Here is a tiny trained network, its code and every weight. The questions are about switching its units off for an input and a target symbol, where a switched-off unit gives its printed mean instead of its output.

import numpy as np


def w(rows, s, z=0):
    codes = np.array(rows[::2]) - 128.0
    scale = np.full(codes.shape[1], s)
    scale[-1] = z or s
    return codes * scale


def f(y):
    return np.maximum(y, 0)


def softmax(a):
    e = np.exp(a - a.max(-1, keepdims=True))
    return e / e.sum(-1, keepdims=True)


def log_softmax(a):
    a = a - a.max(-1, keepdims=True)
    return a - np.log(np.exp(a).sum(-1, keepdims=True))


def net(x, mask):
    ids = ['αδεηθλξπσω'.index(c) for c in x.split()]
    T = len(ids)
    res = E[ids] + P[:T]
    u = 0
    for l in range(2):
        q, k, v = (res @ M[l].T for M in (Q, K, V))
        z = softmax(np.where(np.tri(T) > 0, q @ k.T / 3**0.5, -1e9)) @ v
        res = res + np.where(mask[u], z, O[l][:, -1]) @ O[l][:, :-1]
        u += 1
        y = f(res @ A[l][:, :-1].T + A[l][:, -1])
        res = res + np.where(mask[u : u + 4], y, B[l][:, -1]) @ B[l][:, :-1]
        u += 4
    return log_softmax(res[-1] @ U[:, :-1].T + U[:, -1])


Q, K, V, O, A, B = {}, {}, {}, {}, {}, {}
E = w([
[124,107,68,142,87,169,74,134,163,173],'α',
[124,68,135,174,133,254,231,93,89,125],'δ',
[126,67,119,15,163,145,122,133,25,124],'ε',
[184,116,140,80,107,95,162,114,102,184],'η',
[164,127,10,158,168,69,198,252,119,175],'θ',
[114,125,150,108,153,166,113,76,56,196],'λ',
[167,145,162,111,170,43,90,152,120,122],'ξ',
[169,131,148,175,207,99,208,127,33,251],'π',
[167,36,108,113,109,91,42,50,108,112],'σ',
[163,98,206,66,67,128,102,146,162,160],'ω',
],0.013)
P = w([
[3,40,215,174,105,100,98,184,145,198],'0',
[191,229,96,137,84,81,164,68,31,104],'1',
[174,11,182,148,112,156,70,191,97,178],'2',
[181,208,104,122,110,131,139,74,105,93],'3',
[168,22,168,150,140,160,33,199,155,179],'4',
[169,200,102,107,131,137,139,75,150,93],'5',
[185,30,166,147,155,168,19,214,175,183],'6',
[163,206,97,104,146,130,131,80,181,101],'7',
[187,22,161,137,181,201,20,188,192,179],'8',
[157,207,100,93,164,135,137,76,193,114],'9',
[197,17,160,124,206,206,46,209,189,229],'10',
[104,196,117,115,197,105,178,57,214,150],'11',
],0.007)
Q[0] = w([
[40,128,155,150,81,90,151,177,111,55],'L0H1',
[89,34,142,115,172,98,119,153,126,158],'L0H1',
[165,252,64,81,118,106,154,43,80,122],'L0H1',
],0.02)
K[0] = w([
[186,149,125,181,57,157,84,173,23,92],'L0H1',
[75,103,127,143,64,33,157,107,95,209],'L0H1',
[255,160,88,95,243,197,76,130,140,185],'L0H1',
],0.014)
V[0] = w([
[58,243,103,158,87,180,2,176,70,174],'L0H1',
[109,145,158,34,65,172,194,194,197,162],'L0H1',
[61,127,126,81,209,116,145,209,114,48],'L0H1',
],0.013)
O[0] = w([
[15,148,126,106,198,136,162,88,247,225,72],'L0H1',
[71,254,37,45,63,183,71,233,91,129,199],'L0H1',
[71,71,155,63,185,87,182,179,107,30,5],'L0H1',
],0.0083,0.0033)
A[0] = w([
[123,215,173,123,76,125,167,2,153,37,60],'L0N1',
[90,166,56,175,69,87,149,45,194,41,3],'L0N2',
[121,72,150,128,73,185,153,203,128,180,170],'L0N3',
[40,166,148,167,103,183,115,172,139,80,33],'L0N4',
],0.013,0.0026)
B[0] = w([
[47,254,98,161,187,108,22,137,75,68,175],'L0N1',
[163,64,49,79,20,155,154,144,79,136,136],'L0N2',
[106,129,135,153,192,82,31,122,95,126,255],'L0N3',
[134,101,16,126,81,125,187,141,96,110,145],'L0N4',
],0.0081,0.0087)
Q[1] = w([
[138,214,62,84,79,80,212,6,132,71],'L1H1',
[184,156,129,78,170,98,88,128,117,146],'L1H1',
[135,251,153,68,144,131,214,96,126,86],'L1H1',
],0.012)
K[1] = w([
[249,102,87,58,198,169,53,74,181,109],'L1H1',
[132,151,149,76,79,80,95,109,203,75],'L1H1',
[207,187,117,99,207,167,122,152,175,103],'L1H1',
],0.012)
V[1] = w([
[157,160,127,149,127,45,131,184,214,110],'L1H1',
[138,89,8,168,166,165,121,138,160,75],'L1H1',
[211,177,119,155,186,115,184,126,71,197],'L1H1',
],0.015)
O[1] = w([
[115,215,191,187,242,197,118,213,47,132,3],'L1H1',
[54,166,107,219,147,51,212,31,2,137,32],'L1H1',
[166,106,62,76,235,163,54,61,199,12,163],'L1H1',
],0.0066,0.0073)
A[1] = w([
[176,242,106,213,94,248,244,61,193,5,91],'L1N1',
[182,205,25,169,184,166,189,89,167,50,194],'L1N2',
[97,59,220,132,211,130,126,198,211,145,1],'L1N3',
[254,137,196,95,140,154,151,17,139,73,122],'L1N4',
],0.0097,0.0036)
B[1] = w([
[160,157,161,241,2,222,109,110,151,128,166],'L1N1',
[74,120,209,74,60,35,200,144,104,160,229],'L1N2',
[123,155,91,175,32,153,162,85,132,52,182],'L1N3',
[130,155,92,152,233,168,170,168,76,176,249],'L1N4',
],0.0094,0.015)
U = w([
[135,110,166,166,106,219,132,144,94,46,97],'α',
[166,147,143,112,167,136,6,170,150,114,190],'δ',
[37,160,156,106,208,159,92,84,186,177,195],'ε',
[167,254,62,53,112,179,152,142,79,139,4],'η',
[200,58,172,217,186,149,115,139,153,159,113],'θ',
[80,154,191,163,224,100,72,155,118,41,210],'λ',
[131,126,75,91,105,189,147,91,205,148,110],'ξ',
[119,136,65,48,191,169,166,115,123,63,187],'π',
[182,150,105,129,156,64,76,40,99,63,53],'σ',
[122,33,181,113,121,93,149,208,154,132,152],'ω',
],0.0042,0.0036)

Each question gives the input, a string of symbols that net reads in full, and the target symbol t.
The units are the heads (3 rows each of Q, K, V and O) and the neurons (one row each of A and B). Each row of codes is followed by its name. A weight is (code - 128) times the scale printed after its matrix; where a second scale follows, it is the last column's (O, A, B and U).
mask holds one flag per unit, layer by layer, with each layer's heads first. A switched-off unit (its flag False) gives its mean, the last column of its rows in O or B, instead of its output. The means were averaged over made-up inputs and are rounded, as every weight is.
A unit's drop is (log p(t) with every unit on - log p(t) with that unit switched off) / (log p(t) with every unit on - log p(t) with every unit switched off).
The circuit of an input: a set's keep is (log p(t) with only the set's units on - log p(t) with every unit switched off) / (log p(t) with every unit on - log p(t) with every unit switched off). Starting from all 10 units, units are removed one at a time, each time the one whose removal leaves the highest keep (on an exact tie, the one counted first), for as long as the keep stays at least 0.8.
units of the circuit, in order: the units of the circuit, biggest drop first
unit that matters most: the unit with the biggest drop
top k neurons: the k neurons with the biggest drops, biggest first
top k neurons in layer l: the k neurons of layer l with the biggest drops, biggest first
input δ ε ε η ε η, target π: units of the circuit, in order : [L1H1, L1N1, L1N4]
input λ η λ, target ξ: units of the circuit, in order : [L0H1, L1H1, L1N3]
input λ σ α θ ε ε ω θ η η λ, target ξ: units of the circuit, in order : [L0H1, L1N3, L1H1]
input ξ ω ε ξ π, target α: unit that matters most : L1N3
input π η η η ω η η ω η η σ, target π: top 2 neurons : [L1N4, L1N3]
input ω σ η η ξ ε, target π: units of the circuit, in order : [L0N3, L0H1, L1H1, L1N4]
input η η λ η ξ σ, target σ: units of the circuit, in order : [L1H1, L0N2, L0H1]
input π η ω η ω δ η λ ω, target π: top 2 neurons in layer 1 : [L1N4, L1N3]
input σ ξ ε ε, target π: top 2 neurons : [L1N4, L0N3]
input ε η λ, target ω: units of the circuit, in order : [L1H1, L0H1]
input ξ η δ η ω, target α: units of the circuit, in order : [L1N3, L1H1, L0H1]
input η π η ε ε δ ξ λ σ, target δ: units of the circuit, in order : [L0H1, L1H1, L1N2]
input η η ξ α, target ξ: units of the circuit, in order : [L0H1, L0N2, L1N4]
input ε η ξ, target ω: units of the circuit, in order : [L0H1, L1H1]
input δ η δ λ θ ξ ω π, target θ: top neuron in layer 1 : [L1N4]
input θ ξ η λ, target ε: top 2 neurons : [L0N1, L1N2]
input η α ε ε λ ω η η ω δ, target α: top 2 neurons in layer 1 : [L1N1, L1N4]
input δ α α π ε ξ η η η ω ω, target σ: top 2 neurons in layer 0 : [L0N4, L0N3]
input δ θ η θ δ, target σ: top 2 neurons in layer 0 : [L0N4, L0N3]
input η ε λ λ η ε η θ, target ω: unit that matters most : L1N2
